[ 0.38  0.52  2.08  0.65 -1.33  0.66  1.09 -3.84  2.01 -0.86  1.54 -1.49
 -1.40 -1.38  0.06 -2.04  1.25 -2.36 -0.03 -0.95 -0.87 -0.96 -2.03  0.66
  1.84 -0.28 -0.30  1.88  0.88 -0.33 -4.08  2.66 -3.09  1.50  1.76 -3.08
 -0.03 -0.10  0.53 -1.50 -0.21 -0.23  0.28 -2.28  0.49 -0.31 -0.01 -0.78
 -0.51 -0.88 -0.20  0.16 -0.07  0.61  0.69  0.13  1.28 -0.51 -5.56 -0.22
  2.58] => [91] & [56]
[ 0.83 -0.34  1.68 -1.62  0.28  0.98 -0.06 -1.33  1.04 -1.77 -0.51 -2.11
  0.49 -7.39  0.90 -1.86  1.86 -1.90 -0.94 -0.75 -0.93 -0.75 -1.21 -3.72
 -0.51  0.52 -0.03  0.08  1.35 -0.21 -1.84  0.40 -0.76 -0.12 -0.67 -3.70
  0.00  0.74 -3.88 -1.37 -0.85  0.20 -0.13 -2.41  2.30 -1.36 -0.19  0.52
 -0.35  0.25  0.41  1.24  0.92 -0.08  3.41 -0.17  0.47 -0.12 -2.18  0.68
  1.47] => [85] & [61]
[ 1.38 -0.24  1.41  1.98 -0.21  0.59 -0.05  2.19 -1.40 -0.01 -0.99 -0.17
  1.06 -0.97 -0.44  2.23  0.93  0.09 -1.59  3.09 -0.05  0.02 -1.85 -1.72
 -2.06  0.73  1.28  1.00 -0.12 -2.48  4.36 -4.29  1.35 -1.79  0.24 -2.07
  1.03  0.82  0.47  0.65 -1.11  0.71 -0.58 -0.99  0.12 -0.07  0.60 -0.93
 -0.53 -0.09 -0.53  1.09  0.42 -0.26  0.91  1.29  0.09  1.20  1.24  0.77
  0.17] => [91] & [52]
[ 0.88  0.14  0.56 -3.50  0.74  0.50  0.31 -0.34  0.66 -0.62  0.42  0.35
  1.09 -3.98  1.51 -1.22  1.14 -1.14  0.46 -3.15 -0.34 -0.98 -0.60 -0.36
 -0.86  0.06 -0.13  0.93  1.43 -0.46  0.23  1.32 -0.80 -3.12  0.16 -2.93
 -0.32  1.96 -3.07 -0.74  0.79  0.05  0.37 -1.59 -0.56 -0.80  0.77  0.14
  1.68 -0.17 -0.10  1.30  0.57 -0.34  2.91 -1.14 -0.77 -0.71  0.99  0.98
 -0.11] => [85] & [61]
[ 0.41 -3.36 -0.47 -1.22 -0.83  0.43 -0.41  1.77 -0.07  0.13 -0.49  1.26
  0.57 -2.96 -0.50  1.15  2.19  0.11 -0.77 -3.18  0.39  0.11 -0.44 -0.31
 -0.75  1.55 -0.01  1.33 -1.02 -1.81  1.87 -1.79  2.05 -2.56  1.30 -1.34
  1.19  0.31 -3.19  0.38  0.86  0.04 -0.37  0.46 -0.33 -1.23  0.48 -0.03
  0.98 -0.27  0.29  0.91  0.06  0.22  0.27  0.56  0.34  0.62  2.21  2.09
 -0.98] => [91] & [52]
[ 1.83  0.24 -1.06 -3.54 -0.97  0.60  0.29 -0.28 -1.09 -0.48 -3.04 -1.49
  1.58 -4.44 -2.01 -2.76  0.42 -1.17 -0.71 -4.03 -1.12 -0.64  0.46 -1.68
 -1.62  0.87 -0.21 -0.16 -0.15  0.79  0.73  1.34  0.25  0.60 -2.31 -1.09
  1.49  0.83 -4.29 -0.12  0.26  0.43 -0.39 -1.68 -1.07 -0.93  0.12  0.31
  1.00  1.03  0.28  2.32  0.96 -0.67  3.12  0.20  1.57  0.17  3.83 -1.06
 -1.46] => [85] & [61]
[ 0.32  1.83 -0.76 -0.81  0.46  0.57 -0.10  0.24  1.10 -0.45 -1.25 -1.20
  0.55 -4.97 -0.19 -1.26  1.10 -0.82  0.22 -5.36 -0.38  0.37 -0.74 -1.32
 -2.46  0.09 -0.86  0.64 -0.71 -1.49 -1.24  1.88 -1.57 -2.07  0.52 -3.21
  0.71  1.14 -0.87  0.24  0.56  0.77 -0.16 -2.42  0.75 -0.80  0.54 -0.07
 -0.27  1.52 -0.41 -0.15  0.59  0.14  1.31 -0.30  1.23  0.66  0.16 -0.23
  0.11] => [85] & [61]
[-0.09  1.50 -0.16  1.72 -2.05  1.05  0.49 -3.60  3.01 -0.21 -0.73 -2.57
 -0.79 -2.38 -2.09 -2.60  0.40 -0.98 -0.38 -3.14  0.31 -0.81 -1.21 -0.16
  1.55  0.63 -1.98  0.01  1.99 -0.07 -3.32  2.04 -3.14  2.69 -0.05 -2.45
  0.41  0.26 -1.03 -0.30 -0.09 -0.04 -0.19 -2.60  0.42 -0.94  0.77 -1.19
 -2.01  0.14 -0.30 -0.04  0.58 -0.54  0.36 -0.05  2.14 -0.64 -6.09 -1.28
  2.73] => [91] & [56]
[ 1.56  0.90 -0.39 -3.37 -0.03  0.38  0.07 -1.90  1.21 -0.98 -3.50 -2.53
  1.27 -8.98 -0.74 -3.33  1.20 -2.05 -2.18 -4.58 -0.76 -0.41 -0.72 -3.21
  0.46  0.03 -0.95 -1.49  0.92 -1.10 -1.85  1.88  1.14 -0.02 -1.02 -2.78
  0.57  1.39 -4.72 -2.02 -0.68  2.38 -0.16 -3.35 -2.09 -1.74  0.19  2.25
  0.19  1.21 -0.14  1.89  2.97 -1.44  4.12 -0.24  1.27  0.42 -1.04 -0.82
 -0.62] => [85] & [61]
[ 0.53 -0.18  1.85  1.46 -1.98  0.44  0.15 -1.06 -0.53 -1.16  0.30 -0.92
 -1.31 -1.96  0.69 -0.93  0.88 -0.77 -0.62 -0.08 -1.25 -1.22 -1.56 -0.03
  0.78 -0.14 -0.41  3.43  0.72 -0.50 -3.78  0.09 -2.03 -1.18  0.55 -4.14
  0.10 -0.22 -0.54  0.45 -0.91 -0.32  0.24 -1.64 -0.15 -0.84  0.21 -0.77
 -0.05  0.57  0.09  0.10  0.84  0.68  2.23 -0.36  1.50 -0.17 -3.51  0.78
  3.64] => [91] & [56]
[ 2.03 -0.89 -1.07 -4.29 -0.32  1.51 -1.45  1.41 -3.19 -0.02  1.27  0.41
  1.02  2.80  1.32 -0.82 -0.22 -1.37  0.38 -3.61 -0.92  0.00  0.81  0.74
 -2.06  0.40 -0.13 -0.05 -0.26  3.43  0.04  3.00 -2.79  0.02 -3.54  1.49
  1.08  0.67 -0.62  2.22  0.60 -0.23  0.68 -0.33 -0.65  1.02 -0.70 -0.42
  1.02 -0.51  0.23  0.49  0.40 -0.82  2.95 -0.52 -0.20 -0.58  6.34 -0.91
  0.12] => [91] & [56]
[ 0.30  0.45  1.33  1.12 -0.23 -0.13  0.19 -0.42  3.02 -0.61 -0.99 -1.77
 -0.19 -6.88  0.95  0.09 -0.49 -1.30  0.03  2.82 -0.44 -0.08 -0.22 -3.18
  0.26 -0.02  0.85 -0.40  0.12 -0.84 -2.20  0.00 -0.04 -0.45  0.40  1.12
  0.79 -0.32 -0.03  2.02 -1.19  1.28  0.03 -0.19 -0.61 -0.84 -0.28  0.34
 -1.18  0.14 -0.53 -0.97  1.09  0.04  2.08  0.04 -0.08 -0.63 -1.49 -0.16
  1.09] => [83] & [56]
[ 0.54  0.49  0.47 -2.30 -0.51  0.59  0.44 -1.09 -0.63 -0.37 -0.80 -2.02
 -0.56 -3.41  0.99 -1.61 -0.42 -1.46 -0.51 -1.02 -0.90 -0.64 -0.50 -1.51
 -0.83 -0.39 -0.12  0.14  0.53  0.64 -3.42  1.15 -0.76  1.02 -0.68 -1.03
  0.22 -0.71 -1.98  1.06 -0.55 -0.20  0.07 -0.65 -1.07 -0.60 -0.29  1.20
  0.17  1.01  0.44  0.22  0.47 -0.38  2.80 -0.55  0.97 -0.29  0.14  0.01
 -0.13] => [85] & [56]
[ 1.53 -0.46 -0.04 -0.27 -1.79 -0.65  0.51  1.47 -1.04 -0.17 -2.79  0.08
  2.32 -3.84 -3.95 -0.22  1.19  0.03 -2.44  2.11  0.22 -0.02 -1.83 -4.52
  0.00  1.19  1.43 -3.19  0.86 -2.11  6.76 -4.56  3.57  0.10 -1.14 -1.53
  1.67  1.24 -4.89 -1.86 -1.36  0.78 -0.83 -1.76 -1.37 -0.74  1.56  0.38
 -1.56 -0.53  0.07  3.19  0.16 -0.14  0.73  2.00  0.13  0.73  0.54  1.01
 -2.36] => [91] & [52]
[ 1.02 -1.58  0.05  0.66 -0.67  0.43 -0.51  3.19 -2.20 -0.10  1.32 -0.08
  1.72 -3.90 -0.56  2.16  0.26  0.06 -1.62  3.22 -0.45  0.06 -0.40 -4.09
 -2.16  1.03  1.09  0.17 -1.48 -1.80  4.00 -3.23  2.33 -1.75  0.09 -0.95
  1.02  0.62 -0.58  0.71 -1.00  0.49 -0.95  0.01 -1.19 -0.31  0.02  0.06
 -1.11 -0.35 -0.22  0.24  1.02  0.41  1.81  0.48 -0.83  0.85  2.03  0.62
 -0.57] => [91] & [52]
[ 1.05 -0.30  1.34 -1.92 -0.21  1.31  0.58 -2.48  1.01 -0.60 -1.10  0.21
 -0.58 -6.34  0.23 -2.71  1.78 -0.89 -0.78 -4.55  0.15 -0.45 -1.15 -0.66
 -0.43  0.16 -0.43  2.16  0.78 -0.28 -4.36  2.27 -1.70  0.01  1.23 -3.79
  0.00 -0.44 -3.19 -0.99  0.15  0.06 -0.49 -2.51 -0.77 -0.46 -0.20 -0.20
  0.63 -0.08  0.61  1.07  0.51 -0.75  1.32 -0.83  1.28 -0.58 -2.58  1.41
  0.99] => [91] & [56]
[ 1.44 -1.10  0.60 -3.76 -2.52  0.65  0.88 -1.41 -0.53 -0.13 -2.82 -0.35
  0.60 -6.33 -1.94 -1.67  1.11 -1.54 -1.09 -4.92 -0.14 -0.38 -1.43 -0.90
  1.04  0.53 -0.21  0.37 -0.94  0.26 -2.61  1.46  1.55  1.69 -0.83 -0.96
  1.64  0.10 -4.22 -0.55 -0.18  1.08 -0.31 -1.45 -0.55 -0.72  1.27 -0.30
 -0.13 -0.17  0.11  0.88 -0.03 -0.14  0.23 -0.54  1.71 -0.24  1.94  0.98
 -1.52] => [91] & [56]
[ 0.33  1.38  1.52  3.08  0.60  1.06 -0.05 -2.36  2.22 -0.90  2.71 -1.63
 -1.68  3.41  2.35 -0.36 -0.43 -0.13  0.65  2.62 -1.84  0.62 -2.45  0.64
 -0.78 -0.58 -0.53  2.92 -0.24 -1.14 -1.65  1.31 -5.33 -0.98  0.39 -3.99
  0.93 -0.39  4.99  1.14 -0.53 -0.24  0.35 -1.99  1.03  0.43 -0.77 -0.43
 -1.08  0.73 -1.31 -1.10  1.45  0.05  1.95  0.56 -0.15 -0.19 -5.31  0.02
  4.43] => [91] & [56]
[ 0.61  0.53 -0.71 -1.76  1.21  0.20  0.21  0.28  0.89 -0.31  0.57  0.66
  0.49 -5.85  0.26 -0.12  1.11 -0.54  0.33 -4.99  2.46 -0.41  0.25 -1.22
 -2.15  1.22 -1.32  2.04 -1.33 -1.23  0.03  2.08 -0.78 -1.99  0.80 -0.59
  0.87  2.26 -1.88 -0.70  1.11  1.10 -0.06 -1.23  0.33 -0.40 -1.01 -0.84
  0.47 -0.28 -0.16 -0.49  0.20  0.40  0.48 -0.02 -0.67  0.07 -0.13  1.33
 -0.96] => [91] & [61]
[ 0.03  1.20  0.84  0.38 -1.78 -0.01  1.36 -2.55 -0.15 -1.29 -0.37 -2.36
  1.10  3.16 -3.38 -0.80 -0.65  0.10 -0.44  6.94  0.20 -0.12 -2.61 -2.03
  1.22 -0.16  1.71 -3.69  1.44 -1.69  5.92 -2.58  1.39  2.75  0.04  0.50
  1.83 -1.09  1.13 -1.58 -1.33  0.81 -0.90 -1.80  0.32  1.01  1.00  0.16
 -2.12 -1.33 -0.92  0.30  0.44 -0.21 -2.16  1.38  0.95  0.05 -2.99  0.31
 -1.63] => [91] & [52]
